Here is a tiny trained network, its code and every weight. The questions are about switching its units off for an input and a target symbol, where a switched-off unit gives its printed mean instead of its output.

import numpy as np


def w(rows, s, z=0):
    codes = np.array(rows[::2]) - 128.0
    scale = np.full(codes.shape[1], s)
    scale[-1] = z or s
    return codes * scale


def norm(h):
    return h / np.sqrt((h * h).mean(-1, keepdims=True) + 1e-5)


def f(y):
    return np.maximum(y, 0)


def softmax(a):
    e = np.exp(a - a.max(-1, keepdims=True))
    return e / e.sum(-1, keepdims=True)


def log_softmax(a):
    a = a - a.max(-1, keepdims=True)
    return a - np.log(np.exp(a).sum(-1, keepdims=True))


def net(x, mask):
    ids = ['αβγεζηθλμσφψω'.index(c) for c in x.split()]
    T = len(ids)
    res = E[ids] + P[:T]
    u = 0
    for l in range(2):
        r = norm(res)
        for j in range(2):
            rows = slice(2 * j, 2 * j + 2)
            q, k, v = (r @ M[l][rows].T for M in (Q, K, V))
            z = softmax(np.where(np.tri(T) > 0, q @ k.T / 2**0.5, -1e9)) @ v
            o = O[l][rows]
            res = res + np.where(mask[u + j], z, o[:, -1]) @ o[:, :-1]
        u += 2
        y = f(norm(res) @ A[l][:, :-1].T + A[l][:, -1])
        res = res + np.where(mask[u : u + 8], y, B[l][:, -1]) @ B[l][:, :-1]
        u += 8
    return log_softmax(norm(res)[-1] @ U[:, :-1].T + U[:, -1])


Q, K, V, O, A, B = {}, {}, {}, {}, {}, {}
E = w([
[147,184,128,174,16,113,113,155,87],'α',
[87,113,125,107,24,161,96,139,85],'β',
[85,109,155,65,160,142,178,80,104],'γ',
[116,180,146,96,138,130,200,80,131],'ε',
[146,184,172,111,156,67,186,95,149],'ζ',
[179,88,186,126,206,47,145,113,112],'η',
[136,114,128,130,190,123,185,99,105],'θ',
[166,121,126,205,50,87,138,127,69],'λ',
[127,72,85,185,72,177,108,144,66],'μ',
[111,46,110,116,213,158,137,110,141],'σ',
[127,77,188,122,55,64,78,158,74],'φ',
[108,200,104,94,134,179,190,86,137],'ψ',
[92,5,158,141,75,150,81,141,87],'ω',
],0.0024)
P = w([
[69,148,78,118,179,64,162,145,195],'0',
[78,55,192,164,60,97,163,55,145],'1',
[146,84,116,81,91,99,197,96,87],'2',
[76,112,205,162,136,135,138,104,47],'3',
[152,91,121,75,104,113,220,140,75],'4',
[104,120,229,164,125,170,126,130,47],'5',
[132,133,120,110,142,116,109,36,35],'6',
[187,83,131,65,78,139,204,165,119],'7',
[127,146,235,147,135,199,103,124,66],'8',
[147,152,143,118,141,140,58,4,96],'9',
[235,114,163,58,105,194,142,189,139],'10',
[104,129,174,137,139,161,108,108,81],'11',
],0.0024)
Q[0] = w([
[181,93,59,70,90,102,156,96,176],'L0H1',
[110,150,134,113,227,117,146,75,167],'L0H1',
[108,75,167,197,4,148,122,150,142],'L0H2',
[225,99,66,58,83,114,137,117,132],'L0H2',
],0.025)
K[0] = w([
[108,157,145,180,156,125,27,19,104],'L0H1',
[233,126,220,115,121,222,100,136,105],'L0H1',
[14,116,11,136,137,5,160,137,171],'L0H2',
[76,163,116,171,161,103,27,5,105],'L0H2',
],0.02)
V[0] = w([
[87,138,132,93,89,73,74,175,127],'L0H1',
[122,108,192,55,110,120,132,106,111],'L0H1',
[215,125,188,168,194,37,148,119,124],'L0H2',
[125,8,123,121,214,141,98,127,124],'L0H2',
],0.015)
O[0] = w([
[182,95,100,122,113,122,67,186,170,205],'L0H1',
[166,114,123,110,197,189,144,122,140,217],'L0H1',
[9,148,141,23,173,220,105,94,128,3],'L0H2',
[118,175,253,174,189,162,59,110,115,50],'L0H2',
],0.0059,0.0076)
A[0] = w([
[194,82,133,176,52,89,209,100,110,99],'L0N1',
[112,126,154,128,2,72,22,191,131,82],'L0N2',
[211,151,197,220,131,152,90,95,56,117],'L0N3',
[176,121,88,166,168,136,239,63,137,124],'L0N4',
[80,100,157,120,4,216,145,88,39,162],'L0N5',
[141,136,201,168,247,133,161,80,154,144],'L0N6',
[31,185,104,115,61,24,120,160,176,2],'L0N7',
[160,55,70,164,1,166,129,104,44,120],'L0N8',
],0.0088,0.0025)
B[0] = w([
[73,213,186,136,110,145,43,91,152,249],'L0N1',
[103,119,83,170,142,133,43,161,7,177],'L0N2',
[109,11,157,78,66,114,158,58,175,205],'L0N3',
[113,112,172,100,149,121,116,205,61,207],'L0N4',
[186,99,127,173,128,30,113,152,146,169],'L0N5',
[119,191,41,145,78,150,164,195,106,192],'L0N6',
[125,98,184,99,198,192,194,150,50,152],'L0N7',
[143,178,185,129,170,176,165,147,187,233],'L0N8',
],0.011)
Q[1] = w([
[114,187,180,116,174,127,240,142,157],'L1H1',
[132,181,94,184,57,57,134,178,100],'L1H1',
[124,181,142,151,154,184,120,160,95],'L1H2',
[1,178,119,47,112,141,213,133,74],'L1H2',
],0.02)
K[1] = w([
[139,125,187,108,230,95,119,175,98],'L1H1',
[146,52,71,114,130,116,114,138,118],'L1H1',
[123,116,109,149,104,116,144,73,181],'L1H2',
[126,137,255,152,142,134,98,82,137],'L1H2',
],0.024)
V[1] = w([
[169,127,118,164,88,145,164,156,20],'L1H1',
[119,35,100,182,155,175,3,178,107],'L1H1',
[108,129,94,91,141,63,160,132,182],'L1H2',
[98,154,139,186,117,84,152,76,123],'L1H2',
],0.0046)
O[1] = w([
[84,1,81,201,62,5,139,126,143,254],'L1H1',
[194,38,79,33,118,195,75,62,229,123],'L1H1',
[36,156,110,64,214,224,151,113,100,3],'L1H2',
[167,193,202,140,72,144,232,92,122,54],'L1H2',
],0.0013,0.0017)
A[1] = w([
[253,110,233,171,254,109,182,43,232,3],'L1N1',
[191,71,108,166,48,120,147,97,157,83],'L1N2',
[99,198,107,84,169,124,191,119,166,104],'L1N3',
[121,171,22,160,111,151,154,146,109,55],'L1N4',
[95,129,154,146,114,187,213,79,166,135],'L1N5',
[130,172,144,125,117,105,35,173,103,112],'L1N6',
[165,10,64,112,103,68,151,100,165,95],'L1N7',
[172,156,73,183,220,154,121,149,65,135],'L1N8',
],0.011,0.0038)
B[1] = w([
[94,7,139,208,180,210,208,64,163,206],'L1N1',
[92,153,164,41,139,164,115,179,197,209],'L1N2',
[170,95,123,181,95,111,64,132,145,188],'L1N3',
[128,115,170,126,109,198,114,103,73,153],'L1N4',
[132,133,62,133,139,62,151,118,132,188],'L1N5',
[137,123,65,142,140,129,187,103,141,255],'L1N6',
[206,188,131,154,180,142,123,79,66,182],'L1N7',
[119,102,179,97,128,52,128,109,171,177],'L1N8',
],0.014,0.008)
U = w([
[120,123,80,121,57,210,173,169,56,134],'α',
[193,150,106,173,94,93,95,205,202,185],'β',
[173,173,102,19,141,149,199,82,189,105],'γ',
[122,60,159,188,170,175,193,89,182,213],'ε',
[222,165,114,150,200,107,113,77,54,139],'ζ',
[42,165,101,98,190,178,60,118,143,255],'η',
[74,169,37,168,125,41,202,81,120,79],'θ',
[118,73,175,75,178,48,161,200,85,182],'λ',
[103,119,163,216,76,90,52,71,59,113],'μ',
[45,121,179,78,28,87,137,98,186,59],'σ',
[130,27,15,92,156,96,71,107,141,77],'φ',
[111,254,213,163,154,143,180,168,111,9],'ψ',
[187,76,218,74,105,190,39,116,119,30],'ω',
],0.0091,0.0017)

Each question gives the input, a string of symbols that net reads in full, and the target symbol t.
The units are the heads (2 rows each of Q, K, V and O) and the neurons (one row each of A and B). Each row of codes is followed by its name. A weight is (code - 128) times the scale printed after its matrix; where a second scale follows, it is the last column's (O, A, B and U).
mask holds one flag per unit, layer by layer, with each layer's heads first. A switched-off unit (its flag False) gives its mean, the last column of its rows in O or B, instead of its output. The means were averaged over made-up inputs and are rounded, as every weight is.
A unit's drop is (log p(t) with every unit on - log p(t) with that unit switched off) / (log p(t) with every unit on - log p(t) with every unit switched off).
The circuit of an input: a set's keep is (log p(t) with only the set's units on - log p(t) with every unit switched off) / (log p(t) with every unit on - log p(t) with every unit switched off). Starting from the 12 units with the biggest drops (on a tie, the unit counted first), units are removed one at a time, each time the one whose removal leaves the highest keep (on an exact tie, the one counted first), for as long as the keep stays at least 0.8.
units of the circuit, in order: the units of the circuit, biggest drop first
top k neurons: the k neurons with the biggest drops, biggest first
k most important neurons of layer l: the k neurons of layer l with the biggest drops, biggest first
input ε σ β ε γ ω η σ β η ψ, target η: units of the circuit, in order : (L0H2)
input σ ζ ω γ ω ω θ α, target σ: 2 most important neurons of layer 0 : (L0N3; L0N6)
input β μ α γ ε α η, target β: units of the circuit, in order : (L0H2; L1N3; L1N1; L0N8)
input β γ β ψ λ θ ε ψ ζ γ, target φ: 3 most important neurons of layer 0 : (L0N1; L0N3; L0N2)
input λ β φ β γ γ α β ζ φ γ μ, target λ: units of the circuit, in order : (L0H1; L0N7; L0H2; L0N5)
input σ η β ε ψ μ, target σ: 2 most important neurons of layer 0 : (L0N3; L0N6)
input γ η β ψ β λ γ λ η λ θ, target ζ: top 4 neurons : (L0N8; L0N1; L1N7; L0N5)
input γ ψ β λ ζ, target ζ: top 2 neurons : (L0N8; L0N5)
input β γ θ η φ ε, target ω: 3 most important neurons of layer 0 : (L0N3; L0N1; L0N8)
input μ φ φ η α β β ψ φ θ, target ω: top 2 neurons : (L1N4; L0N1)
input β β ε μ α ψ ε σ λ σ θ, target θ: top 2 neurons : (L0N6; L1N5)
input β γ β α α ψ α λ ζ, target ζ: 3 most important neurons of layer 0 : (L0N8; L0N1; L0N5)
input α β μ η β, target α: units of the circuit, in order : (L0H2; L1N4)
input η ε λ ε, target ζ: top 3 neurons : (L0N8; L0N1; L0N5)
input η η γ ψ ω β β ε α γ, target β: most important neuron of layer 1 : (L1N3)
input α ζ α β φ ζ θ ζ, target μ: 2 most important neurons of layer 1 : (L1N3; L1N4)
input ζ β λ ε ε ω ω α γ φ ω ζ, target γ: 3 most important neurons of layer 1 : (L1N2; L1N7; L1N5)
input ω α γ ω σ μ, target ω: top 2 neurons : (L0N3; L1N2)
input σ φ ζ α η ω λ ε φ η γ β, target σ: 2 most important neurons of layer 0 : (L0N3; L0N6)
input γ ψ η γ ψ β η β β η θ γ, target μ: most important neuron of layer 0 : (L0N6)
input γ ζ β, target γ: 3 most important neurons of layer 0 : (L0N3; L0N6; L0N1)
input β β β ε η, target λ: top 2 neurons : (L0N4; L0N3)
input ω λ β, target ω: 2 most important neurons of layer 1 : (L1N2; L1N7)
input η ζ β ε ψ ψ β ω γ α η, target β: top 3 neurons : (L1N3; L0N3; L1N1)
input ω α α, target ω: 2 most important neurons of layer 1 : (L1N2; L1N7)
